Here is a tiny trained network, its code and every weight. The questions are about switching its units off for an input and a target symbol, where a switched-off unit gives its printed mean instead of its output.

import numpy as np


def w(rows, s, z=0):
    codes = np.array(rows[::2]) - 128.0
    scale = np.full(codes.shape[1], s)
    scale[-1] = z or s
    return codes * scale


def f(y):
    return np.maximum(y, 0)


def softmax(a):
    e = np.exp(a - a.max(-1, keepdims=True))
    return e / e.sum(-1, keepdims=True)


def log_softmax(a):
    a = a - a.max(-1, keepdims=True)
    return a - np.log(np.exp(a).sum(-1, keepdims=True))


def net(x, mask):
    ids = ['αζηθπφ'.index(c) for c in x.split()]
    T = len(ids)
    res = E[ids] + P[:T]
    u = 0
    for l in range(3):
        q, k, v = (res @ M[l].T for M in (Q, K, V))
        z = softmax(np.where(np.tri(T) > 0, q @ k.T / 2**0.5, -1e9)) @ v
        res = res + np.where(mask[u], z, O[l][:, -1]) @ O[l][:, :-1]
        u += 1
        y = f(res @ A[l][:, :-1].T + A[l][:, -1])
        res = res + np.where(mask[u : u + 8], y, B[l][:, -1]) @ B[l][:, :-1]
        u += 8
    return log_softmax(res[-1] @ U[:, :-1].T + U[:, -1])


Q, K, V, O, A, B = {}, {}, {}, {}, {}, {}
E = w([
[154,133,162,104],'α',
[249,172,189,149],'ζ',
[157,157,45,105],'η',
[37,128,83,204],'θ',
[117,131,130,124],'π',
[139,66,119,219],'φ',
],0.019)
P = w([
[158,152,63,6],'0',
[202,211,159,110],'1',
[253,214,143,104],'2',
[150,109,122,20],'3',
[27,13,141,214],'4',
[60,37,167,198],'5',
[94,46,187,170],'6',
[96,82,165,186],'7',
[99,64,159,175],'8',
[99,73,149,183],'9',
],0.0051)
Q[0] = w([
[163,255,35,26],'L0H1',
[144,144,226,220],'L0H1',
],0.0059)
K[0] = w([
[131,52,1,124],'L0H1',
[138,15,168,120],'L0H1',
],0.01)
V[0] = w([
[91,175,38,36],'L0H1',
[91,223,2,166],'L0H1',
],0.0078)
O[0] = w([
[111,111,183,104,1],'L0H1',
[172,151,248,180,23],'L0H1',
],0.013,0.0041)
A[0] = w([
[7,101,96,129,159],'L0N1',
[166,254,124,153,205],'L0N2',
[192,183,92,131,251],'L0N3',
[108,42,101,189,164],'L0N4',
[249,155,180,80,199],'L0N5',
[128,82,58,22,159],'L0N6',
[139,122,37,245,224],'L0N7',
[137,128,215,124,216],'L0N8',
],0.0078,0.0027)
B[0] = w([
[234,145,133,50,169],'L0N1',
[121,144,56,73,217],'L0N2',
[73,2,103,21,236],'L0N3',
[102,112,165,132,167],'L0N4',
[100,149,145,104,254],'L0N5',
[39,60,145,124,180],'L0N6',
[156,108,157,64,240],'L0N7',
[215,117,70,138,167],'L0N8',
],0.0087,0.0095)
Q[1] = w([
[88,3,98,123],'L1H1',
[206,53,27,64],'L1H1',
],0.0058)
K[1] = w([
[174,134,41,230],'L1H1',
[205,2,98,150],'L1H1',
],0.0041)
V[1] = w([
[98,56,217,166],'L1H1',
[254,90,132,171],'L1H1',
],0.0095)
O[1] = w([
[186,57,62,243,1],'L1H1',
[135,238,2,121,136],'L1H1',
],0.0078,0.007)
A[1] = w([
[152,91,157,28,146],'L1N1',
[134,127,86,239,108],'L1N2',
[184,214,117,171,22],'L1N3',
[22,47,218,220,67],'L1N4',
[75,77,127,113,181],'L1N5',
[121,89,2,58,254],'L1N6',
[193,76,74,58,112],'L1N7',
[119,124,98,115,208],'L1N8',
],0.0079,0.0045)
B[1] = w([
[91,97,180,157,241],'L1N1',
[85,155,1,118,129],'L1N2',
[109,129,25,111,132],'L1N3',
[48,115,112,156,131],'L1N4',
[168,154,102,138,168],'L1N5',
[170,102,206,95,253],'L1N6',
[77,78,116,194,218],'L1N7',
[178,98,169,168,162],'L1N8',
],0.0072,0.023)
Q[2] = w([
[127,77,92,150],'L2H1',
[81,114,11,170],'L2H1',
],0.013)
K[2] = w([
[170,198,221,161],'L2H1',
[17,255,172,83],'L2H1',
],0.0094)
V[2] = w([
[234,169,195,197],'L2H1',
[70,85,31,254],'L2H1',
],0.0069)
O[2] = w([
[160,211,159,179,70],'L2H1',
[28,94,116,247,6],'L2H1',
],0.013,0.015)
A[2] = w([
[72,168,254,140,179],'L2N1',
[52,180,194,194,254],'L2N2',
[160,153,95,9,245],'L2N3',
[131,89,116,131,176],'L2N4',
[127,109,70,80,81],'L2N5',
[156,58,125,160,108],'L2N6',
[153,109,84,130,131],'L2N7',
[138,91,81,219,96],'L2N8',
],0.011,0.0065)
B[2] = w([
[198,32,130,208,134],'L2N1',
[70,104,1,82,132],'L2N2',
[129,124,108,166,255],'L2N3',
[182,119,197,108,147],'L2N4',
[103,201,161,34,161],'L2N5',
[43,186,190,105,143],'L2N6',
[58,149,141,154,131],'L2N7',
[138,208,149,163,132],'L2N8',
],0.0093,0.058)
U = w([
[181,188,83,124,156],'α',
[141,109,159,143,155],'ζ',
[237,56,63,167,207],'η',
[103,148,23,86,168],'θ',
[95,158,45,41,64],'π',
[103,255,183,138,2],'φ',
],0.0079,0.0046)

Each question gives the input, a string of symbols that net reads in full, and the target symbol t.
The units are the heads (2 rows each of Q, K, V and O) and the neurons (one row each of A and B). Each row of codes is followed by its name. A weight is (code - 128) times the scale printed after its matrix; where a second scale follows, it is the last column's (O, A, B and U).
mask holds one flag per unit, layer by layer, with each layer's heads first. A switched-off unit (its flag False) gives its mean, the last column of its rows in O or B, instead of its output. The means were averaged over made-up inputs and are rounded, as every weight is.
A unit's drop is (log p(t) with every unit on - log p(t) with that unit switched off) / (log p(t) with every unit on - log p(t) with every unit switched off).
The circuit of an input: a set's keep is (log p(t) with only the set's units on - log p(t) with every unit switched off) / (log p(t) with every unit on - log p(t) with every unit switched off). Starting from the 12 units with the biggest drops (on a tie, the unit counted first), units are removed one at a time, each time the one whose removal leaves the highest keep (on an exact tie, the one counted first), for as long as the keep stays at least 0.8.
units of the circuit, in order: the units of the circuit, biggest drop first
top k neurons: the k neurons with the biggest drops, biggest first
k most important neurons of layer l: the k neurons of layer l with the biggest drops, biggest first
input π θ ζ, target η: 2 most important neurons of layer 0 => [L0N5 L0N2]
input α θ ζ, target ζ: top neuron => [L0N2]
input θ η π ζ α α, target η: top 2 neurons => [L2N5 L0N3]
input η α η α, target α: units of the circuit, in order => [L0H1 L0N8 L2H1]
input η ζ ζ ζ, target α: units of the circuit, in order => [L0H1 L0N8 L1H1]
input η ζ η ζ, target α: units of the circuit, in order => [L0H1 L0N8 L1H1 L2H1]
input ζ α α φ, target ζ: 3 most important neurons of layer 2 => [L2N5 L2N6 L2N4]
input η π ζ η, target α: 2 most important neurons of layer 0 => [L0N8 L0N3]
input ζ ζ ζ ζ ζ ζ α ζ, target π: units of the circuit, in order => [L0H1 L1H1]
input α α φ, target φ: 2 most important neurons of layer 1 => [L1N6 L1N4]
input ζ π π α η, target η: 2 most important neurons of layer 2 => [L2N6 L2N5]
input φ η ζ φ π φ ζ α ζ θ, target ζ: top 3 neurons => [L0N7 L0N1 L1N6]
input θ π θ ζ, target θ: 3 most important neurons of layer 1 => [L1N6 L1N2 L1N3]
input θ α η, target θ: top 3 neurons => [L2N2 L0N5 L1N6]
input η ζ ζ α, target α: top neuron => [L0N8]
input θ η α η, target θ: top 3 neurons => [L2N2 L1N6 L0N5]
input α θ π, target ζ: top 2 neurons => [L0N6 L1N4]
input ζ ζ ζ φ α π π π ζ θ, target ζ: top 2 neurons => [L0N1 L0N5]
input θ ζ θ, target θ: top 4 neurons => [L2N2 L0N8 L0N5 L0N2]
input π ζ ζ π, target η: most important neuron of layer 0 => [L0N5]
input α η ζ, target ζ: top 3 neurons => [L0N5 L0N6 L0N2]
input π ζ α ζ, target η: top 2 neurons => [L0N5 L0N2]
